Here is a tiny trained network, its code and every weight. The questions are about switching its units off for an input and a target symbol, where a switched-off unit gives its printed mean instead of its output.

import numpy as np


def w(rows, s, z=0):
    codes = np.array(rows[::2]) - 128.0
    scale = np.full(codes.shape[1], s)
    scale[-1] = z or s
    return codes * scale


def norm(h):
    return h / np.sqrt((h * h).mean(-1, keepdims=True) + 1e-5)


def f(y):
    return np.maximum(y, 0)


def softmax(a):
    e = np.exp(a - a.max(-1, keepdims=True))
    return e / e.sum(-1, keepdims=True)


def log_softmax(a):
    a = a - a.max(-1, keepdims=True)
    return a - np.log(np.exp(a).sum(-1, keepdims=True))


def net(x, mask):
    ids = ['ΔΨαβγεηλμξπ'.index(c) for c in x.split()]
    T = len(ids)
    res = E[ids] + P[:T]
    u = 0
    for l in range(3):
        r = norm(res)
        for j in range(2):
            rows = slice(2 * j, 2 * j + 2)
            q, k, v = (r @ M[l][rows].T for M in (Q, K, V))
            z = softmax(np.where(np.tri(T) > 0, q @ k.T / 2**0.5, -1e9)) @ v
            o = O[l][rows]
            res = res + np.where(mask[u + j], z, o[:, -1]) @ o[:, :-1]
        u += 2
        y = f(norm(res) @ A[l][:, :-1].T + A[l][:, -1])
        res = res + np.where(mask[u : u + 4], y, B[l][:, -1]) @ B[l][:, :-1]
        u += 4
    return log_softmax(norm(res)[-1] @ U[:, :-1].T + U[:, -1])


Q, K, V, O, A, B = {}, {}, {}, {}, {}, {}
E = w([
[176,180,78,203,124,107,18,103,72],'Δ',
[50,108,119,138,137,159,73,141,96],'Ψ',
[128,212,107,92,100,108,69,65,84],'α',
[154,121,121,209,66,104,137,183,113],'β',
[165,129,25,100,159,119,150,50,159],'γ',
[153,251,189,216,131,175,176,58,203],'ε',
[133,136,169,66,188,131,80,123,202],'η',
[128,136,107,109,81,181,165,96,130],'λ',
[143,104,137,197,182,138,111,116,147],'μ',
[143,232,133,96,44,178,119,163,46],'ξ',
[170,172,173,112,141,76,143,94,64],'π',
],0.015)
P = w([
[182,94,128,81,93,121,145,197,167],'0',
[208,133,107,141,244,230,111,254,180],'1',
[140,193,152,165,199,164,109,211,128],'2',
[140,202,152,169,177,141,98,207,112],'3',
[153,185,169,161,161,142,103,186,111],'4',
[161,178,172,165,147,135,100,179,107],'5',
[123,153,160,153,134,108,115,162,55],'6',
],0.007)
Q[0] = w([
[46,123,107,102,139,146,159,164,176],'0.h1',
[162,212,178,78,153,125,110,162,3],'0.h1',
[114,133,24,117,141,128,222,174,178],'0.h2',
[112,219,152,154,97,193,87,227,132],'0.h2',
],0.0061)
K[0] = w([
[171,137,127,198,122,189,158,78,191],'0.h1',
[173,110,164,96,100,57,99,92,123],'0.h1',
[130,162,146,191,74,176,144,84,151],'0.h2',
[135,78,145,136,2,91,201,98,167],'0.h2',
],0.0079)
V[0] = w([
[70,143,117,97,200,254,171,248,126],'0.h1',
[163,164,161,126,177,140,246,96,192],'0.h1',
[169,173,126,207,59,153,113,143,99],'0.h2',
[132,142,141,171,211,194,108,109,109],'0.h2',
],0.0067)
O[0] = w([
[82,60,118,119,32,18,134,77,70,255],'0.h1',
[127,116,236,101,89,86,133,22,61,80],'0.h1',
[144,79,131,92,153,186,200,95,2,161],'0.h2',
[170,165,91,71,143,82,68,89,43,183],'0.h2',
],0.0075,0.0074)
A[0] = w([
[95,40,102,228,192,87,142,76,149,75],'0.n1',
[68,176,108,113,110,251,143,53,75,254],'0.n2',
[86,152,141,30,129,89,3,59,119,228],'0.n3',
[173,174,66,109,210,169,116,130,142,156],'0.n4',
],0.0056,0.0025)
B[0] = w([
[147,80,215,94,58,2,108,112,204,183],'0.n1',
[90,109,74,216,100,24,41,13,123,221],'0.n2',
[213,84,60,196,192,230,107,94,231,254],'0.n3',
[8,213,59,211,132,135,164,119,23,167],'0.n4',
],0.0053,0.006)
Q[1] = w([
[92,139,77,120,75,150,156,161,131],'1.h1',
[69,174,169,37,113,178,111,137,63],'1.h1',
[33,114,156,181,142,135,61,56,68],'1.h2',
[255,123,105,212,139,93,135,99,86],'1.h2',
],0.008)
K[1] = w([
[100,138,181,20,166,104,221,83,90],'1.h1',
[241,197,165,54,231,110,128,121,74],'1.h1',
[152,158,65,140,122,3,164,151,242],'1.h2',
[51,117,48,120,20,207,102,189,191],'1.h2',
],0.0054)
V[1] = w([
[98,125,97,86,120,187,127,114,61],'1.h1',
[254,82,133,204,162,166,56,120,116],'1.h1',
[210,183,88,134,87,10,37,161,159],'1.h2',
[178,72,60,34,118,102,128,146,94],'1.h2',
],0.0065)
O[1] = w([
[11,149,73,110,85,88,63,2,131,123],'1.h1',
[44,154,189,90,21,42,118,151,138,225],'1.h1',
[184,136,149,85,150,39,181,158,119,255],'1.h2',
[105,136,89,38,155,102,189,109,185,167],'1.h2',
],0.0087,0.0055)
A[1] = w([
[117,164,129,58,240,65,95,159,86,101],'1.n1',
[80,30,162,221,233,111,188,107,153,6],'1.n2',
[123,108,102,255,160,66,108,95,71,157],'1.n3',
[45,79,59,136,46,106,164,228,210,148],'1.n4',
],0.0046,0.0023)
B[1] = w([
[250,231,93,60,128,4,63,149,176,187],'1.n1',
[174,59,182,91,74,36,136,222,214,140],'1.n2',
[217,34,107,165,127,107,121,199,128,254],'1.n3',
[15,170,122,164,254,81,81,96,47,212],'1.n4',
],0.0067,0.0056)
Q[2] = w([
[141,112,167,175,125,85,43,161,149],'2.h1',
[79,128,141,2,195,251,217,156,181],'2.h1',
[184,126,121,71,198,209,160,113,118],'2.h2',
[161,117,94,136,138,58,111,90,40],'2.h2',
],0.007)
K[2] = w([
[146,166,115,128,124,188,189,106,120],'2.h1',
[147,151,144,122,163,1,84,67,96],'2.h1',
[132,80,116,143,109,28,69,155,111],'2.h2',
[112,121,128,130,160,150,152,172,202],'2.h2',
],0.0099)
V[2] = w([
[168,2,179,158,98,190,70,145,96],'2.h1',
[88,221,173,133,115,156,88,191,172],'2.h1',
[122,65,107,148,91,86,204,154,175],'2.h2',
[190,109,116,206,251,108,124,135,111],'2.h2',
],0.008)
O[2] = w([
[85,91,154,82,255,109,104,205,92,1],'2.h1',
[168,75,110,139,92,102,18,157,246,113],'2.h1',
[4,74,167,207,85,106,180,141,175,156],'2.h2',
[133,106,95,97,241,106,182,78,157,254],'2.h2',
],0.0083,0.0049)
A[2] = w([
[162,173,160,125,233,76,83,145,151,164],'2.n1',
[114,140,189,136,116,159,45,134,98,82],'2.n2',
[133,188,121,99,87,186,124,147,51,4],'2.n3',
[144,133,181,254,121,133,131,63,135,58],'2.n4',
],0.0071,0.0021)
B[2] = w([
[149,51,127,55,87,177,139,141,73,253],'2.n1',
[103,194,134,68,178,79,102,155,244,165],'2.n2',
[27,156,211,103,49,96,121,122,138,138],'2.n3',
[120,90,131,188,175,127,79,136,169,193],'2.n4',
],0.011,0.0046)
U = w([
[148,212,83,143,130,172,85,112,124,88],'Δ',
[100,38,134,137,30,198,155,21,90,80],'Ψ',
[128,149,55,100,171,83,237,94,194,172],'α',
[106,103,172,173,140,203,223,212,76,252],'β',
[183,34,191,114,107,56,165,180,157,19],'γ',
[14,91,100,146,167,95,73,144,187,128],'ε',
[173,127,181,254,148,156,145,71,185,108],'η',
[146,87,155,36,141,189,115,130,216,228],'λ',
[71,191,165,113,2,89,124,146,171,87],'μ',
[192,138,71,191,113,196,95,199,107,91],'ξ',
[174,170,219,50,168,128,97,89,47,61],'π',
],0.008,0.0036)

Each question gives the input, a string of symbols that net reads in full, and the target symbol t.
The units are the heads (2 rows each of Q, K, V and O) and the neurons (one row each of A and B). Each row of codes is followed by its name. A weight is (code - 128) times the scale printed after its matrix; where a second scale follows, it is the last column's (O, A, B and U).
mask holds one flag per unit, layer by layer, with each layer's heads first. A switched-off unit (its flag False) gives its mean, the last column of its rows in O or B, instead of its output. The means were averaged over made-up inputs and are rounded, as every weight is.
A unit's drop is (log p(t) with every unit on - log p(t) with that unit switched off) / (log p(t) with every unit on - log p(t) with every unit switched off).
The circuit of an input: a set's keep is (log p(t) with only the set's units on - log p(t) with every unit switched off) / (log p(t) with every unit on - log p(t) with every unit switched off). Starting from the 12 units with the biggest drops (on a tie, the unit counted first), units are removed one at a time, each time the one whose removal leaves the highest keep (on an exact tie, the one counted first), for as long as the keep stays at least 0.8.
units of the circuit, in order: the units of the circuit, biggest drop first
most important unit: the unit with the biggest drop
top k neurons: the k neurons with the biggest drops, biggest first
heads that matter: for each layer, one digit per head in row order, 1 if its drop is at least 0.15 and else 0, layers parted by /
input Ψ ξ Ψ λ Ψ η, target α: units of the circuit, in order -> (0.h1 2.h1 1.h2 1.h1)
input μ Ψ η Ψ η, target μ: units of the circuit, in order -> (1.h1 2.h2)
input λ η ε η μ λ η, target λ: units of the circuit, in order -> (0.n3 2.n1)
input ξ Ψ μ Ψ Ψ Ψ, target Ψ: top neuron -> (0.n3)
input η Ψ Ψ Ψ λ Ψ Ψ, target γ: units of the circuit, in order -> (0.h2 1.h2)
input λ Ψ λ Ψ ε, target β: units of the circuit, in order -> (2.h1 0.h2 1.h1)
input α μ λ Ψ β, target ξ: heads that matter -> 10 / 01 / 11
input Ψ Δ ε Ψ ε μ, target α: top 2 neurons -> (0.n2 1.n4)
input α μ Ψ π Δ, target ξ: units of the circuit, in order -> (0.h1 2.n1)
input λ Ψ λ Ψ Ψ ξ, target β: top 2 neurons -> (0.n3 0.n2)
input Ψ Δ Ψ Ψ Ψ λ β, target α: heads that matter -> 10 / 10 / 01
input μ Ψ ε, target μ: heads that matter -> 11 / 10 / 01
input λ ξ λ, target β: top 2 neurons -> (0.n2 0.n3)
input ε Ψ η, target π: units of the circuit, in order -> (0.h1)
input ε λ η, target π: units of the circuit, in order -> (0.h1 2.h1)
input β Ψ λ, target ε: heads that matter -> 11 / 01 / 10
input Ψ Δ γ μ Ψ β Ψ, target α: heads that matter -> 10 / 11 / 11
input μ Ψ Ψ Ψ μ, target μ: heads that matter -> 01 / 10 / 01
input Ψ Ψ λ λ, target Ψ: heads that matter -> 00 / 00 / 00
input Ψ Ψ Ψ μ α, target α: heads that matter -> 10 / 11 / 01
input μ μ η Ψ Ψ, target μ: heads that matter -> 11 / 10 / 01
input ε γ γ, target π: heads that matter -> 10 / 01 / 11
input Ψ λ Ψ Ψ γ η, target α: top 2 neurons -> (0.n3 1.n3)
input μ Ψ Δ λ, target μ: top neuron -> (0.n3)
input ε Ψ μ Ψ π, target π: units of the circuit, in order -> (0.h1 0.h2)
input η Ψ Ψ Ψ Ψ, target γ: units of the circuit, in order -> (0.h2 1.h2 1.h1)
input α ξ Ψ μ Ψ λ, target ξ: most important unit -> 0.h1
input Ψ μ Ψ λ λ Δ, target α: heads that matter -> 10 / 11 / 11
input γ Ψ π μ, target η: heads that matter -> 11 / 01 / 10
input η γ μ, target γ: heads that matter -> 01 / 10 / 00
